Below is a small trained network, with its code and all its weights. Each question gives an input and a class and asks what happens when units are switched off, that is, made to give their printed mean instead of their output.

import numpy as np


def w(rows, s, z=0):
    codes = np.array(rows[::2]) - 128.0
    scale = np.full(codes.shape[1], s)
    scale[-1] = z or s
    return codes * scale


def f(y):
    return np.maximum(y, 0)


def log_softmax(a):
    a = a - a.max(-1, keepdims=True)
    return a - np.log(np.exp(a).sum(-1, keepdims=True))


def net(x, mask):
    res = np.array(x, float).reshape(1, 5) / 4 @ E
    y = f(res @ A[0][:, :-1].T + A[0][:, -1])
    res = res + np.where(mask, y, B[0][:, -1]) @ B[0][:, :-1]
    return log_softmax(res[-1] @ U[:, :-1].T + U[:, -1])


A, B = {}, {}
E = w([
[155,157,124,77,119,135,187,112],'x0',
[145,7,137,126,49,124,136,101],'x1',
[87,139,204,87,129,212,118,117],'x2',
[158,187,132,167,51,134,79,76],'x3',
[46,143,129,157,89,88,173,95],'x4',
],0.017)
A[0] = w([
[10,125,108,130,118,85,181,83,55],'neuron 0',
[155,141,100,76,87,124,161,79,118],'neuron 1',
[168,137,134,82,122,131,220,138,69],'neuron 2',
[141,49,154,128,62,127,156,127,3],'neuron 3',
[163,82,124,114,132,128,116,91,45],'neuron 4',
[139,108,64,128,93,79,149,146,58],'neuron 5',
[163,94,97,73,164,131,80,126,85],'neuron 6',
[93,74,133,187,144,130,73,161,67],'neuron 7',
[205,108,70,173,164,19,159,142,11],'neuron 8',
[77,77,107,100,187,125,195,159,15],'neuron 9',
[95,98,175,83,140,165,127,101,78],'neuron 10',
],0.013,0.0041)
B[0] = w([
[228,143,76,22,94,155,161,189,229],'neuron 0',
[35,125,81,131,89,172,25,135,200],'neuron 1',
[2,81,68,124,105,110,45,193,205],'neuron 2',
[145,205,91,148,244,104,174,129,228],'neuron 3',
[129,144,92,178,203,144,213,145,179],'neuron 4',
[151,117,217,163,120,108,133,139,195],'neuron 5',
[217,99,71,101,95,214,109,124,206],'neuron 6',
[54,76,97,155,95,71,74,173,194],'neuron 7',
[86,148,217,126,103,156,198,140,254],'neuron 8',
[155,189,110,226,81,155,62,19,230],'neuron 9',
[91,148,186,39,115,184,164,87,214],'neuron 10',
],0.0096,0.014)
U = w([
[105,95,225,116,108,146,187,116,57],'0',
[221,90,90,98,88,120,141,166,255],'1',
[115,176,86,143,224,88,160,146,137],'2',
[159,119,101,191,51,108,118,5,135],'3',
[56,66,93,131,103,85,96,176,53],'4',
],0.015,0.004)

Each question gives the input, the list of numbers given to net, and the class t.
The units are the neurons (one row each of A and B). Each row of codes is followed by its name. A weight is (code - 128) times the scale printed after its matrix; where a second scale follows, it is the last column's (A, B and U).
mask holds one flag per neuron, in row order. A switched-off neuron (its flag False) gives its mean, the last column of its row in B, instead of its output. The means were averaged over made-up inputs and are rounded, as every weight is.
A unit's drop is (log p(t) with every unit on - log p(t) with that unit switched off) / (log p(t) with every unit on - log p(t) with every unit switched off).
The circuit of an input: a set's keep is (log p(t) with only the set's units on - log p(t) with every unit switched off) / (log p(t) with every unit on - log p(t) with every unit switched off). Starting from all 11 units, units are removed one at a time, each time the one whose removal leaves the highest keep (on an exact tie, the one counted first), for as long as the keep stays at least 0.8.
circuit, biggest first: the units of the circuit, biggest drop first
most important unit: the unit with the biggest drop
top k neurons: the k neurons with the biggest drops, biggest first
drop when u is switched off: that unit's drop, to one decimal
input [-2,7,2,3,-2], class 2: most important unit => neuron 3
input [-4,7,-8,-5,8], class 0: top 3 neurons => [neuron 8; neuron 5; neuron 6]
input [7,-1,-5,2,6], class 4: top 3 neurons => [neuron 1; neuron 2; neuron 6]
input [7,8,-8,7,-2], class 0: top 3 neurons => [neuron 8; neuron 5; neuron 9]
input [-1,-4,0,-8,-7], class 3: top 2 neurons => [neuron 9; neuron 0]
input [-3,4,3,2,3], class 2: circuit, biggest first => [neuron 3; neuron 8; neuron 9]
input [-6,8,-2,7,-7], class 2: top 2 neurons => [neuron 3; neuron 4]
input [8,-2,2,4,-6], class 4: circuit, biggest first => [neuron 2; neuron 1]
input [-3,2,-4,3,-3], class 0: top 2 neurons => [neuron 9; neuron 8]
input [-1,-6,8,8,5], class 0: top 4 neurons => [neuron 9; neuron 3; neuron 6; neuron 1]
input [8,8,4,-1,-5], class 2: top 2 neurons => [neuron 3; neuron 4]
input [5,1,-6,-1,-1], class 0: top 2 neurons => [neuron 8; neuron 5]
input [-2,8,-2,7,6], class 2: top 2 neurons => [neuron 3; neuron 9]
input [-7,-6,4,-1,-1], class 4: circuit, biggest first => [neuron 3]
input [5,-3,-4,7,8], class 1: top 2 neurons => [neuron 0; neuron 9]
input [-6,-4,4,-8,-6], class 3: top 2 neurons => [neuron 9; neuron 0]
input [3,-1,6,-4,8], class 1: top 2 neurons => [neuron 0; neuron 8]
input [7,-2,1,-5,-6], class 4: drop when neuron 0 is switched off => 0.4
input [3,0,-5,2,0], class 0: drop when neuron 8 is switched off => 0.3
input [5,4,-4,-5,0], class 3: drop when neuron 5 is switched off => 0.1
input [7,-6,-7,0,0], class 0: most important unit => neuron 8
